B:
0: [  31  -70 -251  212 -519  148   36 -119  -24 -335  -65  -94 -309 -370
 -227  188  154  -75  -64  177 -323]
1: [ 152  175 -158   -1 -215  -35  113  -13   41   14 -231   25   66 -229
 -235  145  223  -34  123   46  -68]
2: [ 210   44 -203   91  -62 -160  298  162   17    7   74 -161   66  -76
  218  141  317  127  -93    3 -103]
3: [ -85  183  215    9 -128  -65 -178 -275   47  167 -184  212  -38   30
 -290  166 -103 -171  380   -2   62]
4: [ 223  -69 -118  192   74  -15   47   69   59  -99   83 -175  157 -212
  158  -74  185   47   -5  -20  -34]
5: [ 213  -70 -205   21  318  -33   98   48   85   82  407 -401  209 -317
  276  -93  165  798 -192    1  263]
6: [-294 -258   42   64  227  -25  104  140 -130  137   90   41 -311  839
  352 -113 -130 -510 -120  -83  134]
7: [  96  -45   51  -34  335  -85   87  182   49  164   56  -87  111  145
  252 -185  110  125  -74  -99  162]
8: [-145   75 -180  316 -365   -6 -217 -269   14   57  138  -63 -197 -213
 -158  302  -98  -89  181  181  132]
9: [-189 -165 -185  249 -320   45   50 -414 -104 -175  277  -94 -335  165
  -15  377 -136 -139   96  106 -111]
10: [  63  258 -392  162 -169  -40 -129  324   91  309 -119 -168   37 -483
 -111  -19  244   98 -102  182  386]
11: [  -7    8    3   -8  426  -95  -65   77   64  356  193 -139  164  134
  228 -165  -37  268    3  -63  465]
12: [-110 -250  -33   89  370   61  -18  184  -36   84   84  -82  -62  433
  291 -300  -63 -282 -118  -78  240]
13: [ -71  286  197  -75 -522  -55  -79 -176   47   76 -393  273 -293 -235
 -487  277   69  -70  232  121 -220]
14: [ -44  -24  -32  193 -217  -12  -35 -291   -6  -95   55   15 -107   20
  -88  237  -42 -185  220   41 -101]
15: [-108  -74   -2  172  -38   57 -168  150    4   53 -124   23 -195   63
    8 -159   -7 -360  -32   41   97]
16: [ -25  156 -128   74   18 -101  -51   -8   35  300   -1  -34   63   11
  -38  101   29  -21  144   32  312]
17: [ -32  338   -9  -73  -91 -166  -48  268   80  445 -312  119  -35  -76
 -150   16  172  -46   48   64  274]
18: [ -86   36  424  -96  599 -150 -217  131   93  477  -42  139  167  413
  213 -348 -149  -59  173 -185  445]
19: [ -53   17 -256  174 -183   54  -26   40  -26   29 -145  -11  -98   36
 -122   61   67 -401   53   73   89]
20: [-241  118 -128  245 -350  -47 -143 -262  -46  146  -29  115 -232  176
 -192  353 -140 -482  283  118  140]
21: [-130 -158 -278  351 -258   20   43   38  -82  -96  129 -125 -299  161
  169  147   36 -415  -93  104  -42]
22: [  35   72  226  -68  -16   17 -126 -303   79   11  -91   94   11 -163
 -259   43  -58  191  256  -23  -33]
23: [-146  214  247 -141 -158 -113    0 -154  -14  222 -376  352 -153  351
 -298  181  -44 -411  334  -45  -31]
24: [ 279  204 -116   59  141 -206   37   64  157  238  180 -223  338 -444
  139   63  240  575   49    5  241]
25: [-123    2   86   34  -20  -77  -24  -72    6  151   92    5 -184  142
   59   84  -46   60   35   22  100]
26: [ -57  -44  152  -24   -7  151 -213 -283   39  -50 -104   75  -85 -113
 -304  -66 -133   58  188   11   26]
27: [  21 -120  -11  255  288  -13 -182   58   39   96  148 -112  124   94
  247 -193  -51 -199   75  -53  268]
28: [-186   60 -253  157  -26 -196   88   37  -51  360  334 -167 -159  270
  274  254   -6   70  -68   90  371]
29: [ -46  409  193 -207  106 -340   15   58   85  627 -134  164   91  159
  -48  162   62  203  220  -37  365]
30: [ -65   30 -320  105 -100  -20   51  -56  -19  143  198 -194  -99  -50
   19  184   42  188  -62  114  246]
31: [  28  235  229 -211 -295 -113  150 -275   28   35 -310  264 -116   12
 -369  308   92   36  285  -15 -285]
32: [  82   56  -19  104 -195  -45   19 -194   43  -56   46  -45  -30 -216
  -93  198   81  136  135   46 -114]
33: [-135  -74   42  -53  303   48 -151  159   30  260   65  -96 -117   87
   94 -283  -66  219 -159    9  374]
34: [ -68  276  148 -171 -475 -120   79 -196   34  109 -204  164 -330 -224
 -373  366  111  326  101  124 -216]
35: [-159  -56   14  101  -76   37 -149 -198    2   65  168  -68 -235  -27
  -36   72 -126  163   23   88  124]
36: [ -19  -49  147  -86  -17  -73  186  -38  -21  -14    8   28 -194  202
   75   63   73   97  -35  -36 -170]
37: [  56 -212  105 -172  320   75  211   92  -20  -72  -52  -31  -36  294
  123 -253   89   88 -144 -131  -75]
38: [ 116 -117  -63  199 -103   51  112 -156  -24 -264 -106   38   41  127
  -35   79   74 -487  215  -59 -263]
39: [  40 -136  111 -163   74  -67  338   19  -37  -87   72  -46 -188  252
  185   16  141  264 -167  -71 -242]
40: [ 307 -192 -121  188  345    1  201  149    2 -179  -71  -88  377  256
  280 -216  204 -496  108 -204  -87]
41: [ 398 -185  -48  -28  475  -98  445  265   20 -136   72 -187  364  226
  468 -230  344   53 -118 -231 -154]
42: [-369 -179   41  197 -117   10  -91 -173 -107   52  181   52 -443  510
  123  137 -249 -398   42   51   79]
43: [ 219 -128   55  -21  403 -111  274  214   23   15   39  -99  210  279
  382 -201  206   -8  -63 -182  -32]
44: [-200  -74 -266  258  -13  -39  -63  138  -43  213  214 -165 -204  206
  237   31  -37 -191 -123  104  338]
45: [ -88  318  115  -94   88 -281  -28  106   58  573 -127  138   53  208
   -7  107   41    2  173  -26  387]
46: [ 339  228 -366  382 -445 -190  133 -111   86 -114   34 -136  247 -510
  -45  448  343 -104  261   99 -180]
47: [ -14    5  -51   62 -174  -18   68  102   -7   -1  -96   -4 -211  -29
   -4   40  142  -82  -91   69  -87]
48: [-125   48  -66   42  139 -110   -8   19   -6  326  121  -46  -35  273
  131   42  -45  -26   42   -6  346]
49: [ 291 -229  -44  187  577 -155  295  304   13  -18  139 -152  427  507
  635 -254  213 -425   16 -269   32]
50: [  86 -227    4  -25 -189  255  118 -169  -36 -457 -186    5 -232 -118
 -250  -65  105  -69  -38    8 -457]
51: [  92  -42   97 -110    6   47  136 -195   -2 -135 -141   74   -4   71
 -163   26   64    2  145  -77 -198]
52: [-192  -42   33   23  302 -117  -15   46  -24  343  162  -26  -60  505
  253  -50 -124 -110   23  -57  376]
53: [ -17  -43  152  104  485  -76 -128  301   41  303 -162  100  212  468
  259 -373  -25 -586  133 -165  351]
54: [-164  -88   42   61  113  -52   -9   56  -25  169   99  -21 -192  330
  188  -43  -63 -105  -56   -8  164]
55: [  65  239  -41   72 -368 -114   43 -242   34   42 -150  109  -12 -173
 -284  369  109  -88  305   64 -123]
56: [  28  -23  -74   78 -247  162 -167 -215   68 -155   20 -123 -178 -546
 -281   34   29  388   -9  150  -60]
57: [ -68  118  102 -122 -159  -34   84  -98  -16   93 -310  220 -151  204
 -265  127   40 -240  181  -16  -97]
58: [  60   97 -300  309   51 -192   41  269   31  277   96 -143  158   89
  299   57  170 -308   23   24  313]
59: [ -36   56   86 -194    3   -5   96 -170   -1   91 -108   65 -100  103
 -187   74    4  195   85  -21    5]
60: [  77 -245   72   -3 -126  260   30 -174  -19 -443 -202   21 -199 -125
 -240 -136   59  -90  -13   -9 -414]
61: [  68  272   41   78 -381 -151   -9 -167   71   84 -167  120  -44 -261
 -241  331  130  -27  268   73 -139]
62: [ 163   50 -184  141   94  -74   72  -68   37   55   41  -95  264   -2
   48   88  111 -112  200  -55  117]
63: [ 158  -36  147 -150  260  -99  231  144   35   51  -20  -36   62  122
  196 -144  191  249  -94 -125  -72]
64: [ 172 -111  408 -314  378   74  157  -22   29 -110 -363  209  136  286
 -111 -322   71  -69  142 -249 -241]
65: [ -20  154  -10  258 -320  -48 -188 -171   39   37 -145  111  -43 -151
 -222  222    0 -366  318   83  -11]
66: [ -72  307  314 -202 -296 -164   43 -320   26  184 -311  332 -144   95
 -393  349   -4  -26  380  -14 -162]
67: [ -20  -75  154  -22   22  128 -149 -296   36 -100  -42   42  -76  -95
 -232  -52 -111  108  177   -9  -42]
68: [   5  107 -355  254  -41 -224  136  166  -11  287  235 -197   50  115
  304  224  159  -86  -27   59  295]
69: [ 136 -106 -239   51   91  185  -24   46   42 -109  -19 -202   64 -307
  -93 -206  124  199 -102   39   98]
70: [  27 -170   61 -120  151  119   87 -283   -9 -146   86  -65  -39   64
  -86  -33  -44  283   52  -69  -73]
71: [  95  -73 -355  446 -333   -8   77   69  -30 -215    5 -107  -45  -67
  118  171  197 -598   46   78 -184]

[ 149 -115   83  174  139 -160  -31  -52  159  -70   98  238 -178   82
 -133   15  314   42 -359   26   35  297 -136 -131 -102   92  -59 -132
  -86 -182] -> 1
[-214  -76   65 -115 -178  112  -99   98 -145  241    1 -190  148  110
   33   55  173  226  185  -58  121  -36  -29  -77  319   54   34    4
  220  134] -> 14
[ 493  236  160  -13  637  168  -86  -38   -8 -102  134  253    4  274
  116 -438  346  277 -208   10 -401   65   13  436  545  -30  -37  411
 -568 -126] -> 4
[ -70    4  273    3  296  -40  155  273 -175  164   90  118   13  393
  343  269  393  224 -213 -108  -45  330 -154   68  145  165   58 -138
  176  312] -> 58
[ 138 -188  -99    8  -46  141 -269 -351  237   62  124   30 -104  -37
 -282 -274 -105  -96  -74  127   79 -107  198 -107 -152 -144 -137  183
  -22 -315] -> 37
[-557 -135   35 -164 -363  117 -160  115  -83  399  183 -431  -38   40
  158  159 -155   72  333  -12  325 -204   79 -217  147 -173   86  240
  830  254] -> 42
[  38 -130   41  192  178 -169 -144 -107  269   26  248  197 -382   39
  -42  -15  129 -110 -411   86   86  248  -38 -104 -233  -47  -22   63
  212 -193] -> 47
[-188 -108   35  -51 -120   37 -139   11   15  170  135 -159  -41   39
  -11    6   50   61   76   18  191  -60    9 -123   50 -131  -27  151
  350    4] -> 54
[-152  160  270  -96  196   90  -35  262 -238    4  186 -244  -79  233
  309   39   58  463   91 -191 -237   -2  -80  111  594 -215   35  356
  258  266] -> 20
[ 242 -103 -130   61  246   42 -422 -363  263  156  173   66 -103   -4
 -212 -397   11 -231 -200  172  103 -138  239  171 -309 -343 -154  367
   42 -433] -> 60
[ -65  -14  108  -30  -37  -65  -34  186 -135   49  -17  -90  162   98
  -49   36  418  261   68  -81  119   80 -193  -59  238  -28  -36  -30
   32    2] -> 16
[ 268  109  238  102  271  -24   99   75   63 -373  169  206 -237  132
  -30 -111  255  376 -266  -71 -326  281 -238  -70  487   67  -38  148
 -385  -76] -> 61
[ -56 -266   74  217  -75 -436  187   56  320 -172  210  239 -267  -43
 -260  241  416 -213 -387  141  507  363 -360 -523 -661  -69 -156 -179
  310 -239] -> 17
[ -38 -173  -77   40 -334  -11 -236 -158  118  -25   10 -115  -24 -167
 -385 -133  100  102   65   33  169  -37  -42 -289   79  -51  -88   -9
    0 -277] -> 59
[ 105    2  208 -255  369  214  212   59 -211    1  158 -101  288  449
  175   22   78  119   88  -37   26 -152   94  100 -236 -477 -302  363
  163  160] -> 53
[ -65  -41  108   54  262 -114  -66   64   70  159  226   50 -168  185
  158   73  199  -51 -237   27  144  132  -33   31 -196 -182  -30  164
  377   11] -> 19
[ 199  193  342   34  797  125  120  128   35   40  396  328 -379  497
  599  -21   96  168 -468   -5 -425  297   32  353  345   64  106  395
   55  286] -> 71
[-176  -38   -8   75 -136 -133 -308  113  -34  267  -32  -95   11  -50
  -58  -29  418  177    6  -48  170  109 -148   13  357  127  130  -94
  154  -83] -> 30
[ 104   17 -102 -114  -26   43 -352  -88  -80  103  -47 -266  353  -58
 -324 -367  323  110  272   20  235 -320   31  144   68 -451 -197  336
  -52 -365] -> 26
[-181 -110    5  -23 -240  -22 -139   25   19  107   58 -150   -4  -45
 -141  -10  169  134  105    4  213  -12  -92 -206  168  -32    6   47
  212  -66] -> 25
[ 181 -124   83  -50   90  250    6 -165   16   36   37  144   34  240
  -58  -73   14  150 -117    1 -167   95  131  -48  103  147  -83  -56
 -222    7] -> 43
[-299  -91  102   42  142  -53 -136  105   49  400  258   -1 -285  195
  358  185   57  -55 -200   22  139  166   43   35  -30   36  156   82
  660  216] -> 21
[ 309  106  112  320  680 -506 -204  121  134  -41  133  342 -183  124
    1 -101  798  -22 -647    2   62  433 -295  317 -244 -189  -69   23
  -69 -388] -> 10
[-325 -121   49 -172 -337  120  -65  115 -170  213   15 -332  198   61
  -32   98   86  212  343  -62  250 -149  -21 -212  217  -99  -20   71
  366  141] -> 52
[  51 -174  -43  -35 -186  134 -136 -196   84   26   26  -29   39   -5
 -271 -143   21   73   50   51   94  -66   70 -193   48  -12 -117   35
  -67 -176] -> 51
[ 358 -198  -57 -101   -8  298  -70 -441  193 -211   95   24   76   55
 -444 -334 -208  -34   15  127  -24 -221  238 -195 -286 -332 -373  274
 -291 -354] -> 64
[  -9  -80  142 -135  135  264   29  -17  -84  176  125   -1   49  318
  190   36  -42  131  -12  -18  -77   -3  146   25  108   10  -34  112
  142  210] -> 38
[ 105   11  -96   10  108 -121 -395  -89   65   92   53 -139  123  -88
 -267 -343  365  -26   40   64  277 -194  -16  159  -96 -458 -159  348
   74 -431] -> 33
[  13   71   86 -241  212  170 -111  152 -321  309  -59 -202  502  310
  123 -112  410  227  260  -74  105 -197   41  326  202 -254 -102  216
   55   90] -> 27
[  61 -101  233 -272  182  495  239    6 -257  233    9   75  286  570
  316  133  -34  260   59  -74 -244   42  225   69  225  244  -59  -77
  -72  463] -> 49
[ 165  109  187 -128  231  221  -30  122 -290   51  -83  -28  279  332
  111  -92  322  486   65 -177 -296   53  -24  239  603   77  -29   20
 -334  134] -> 62
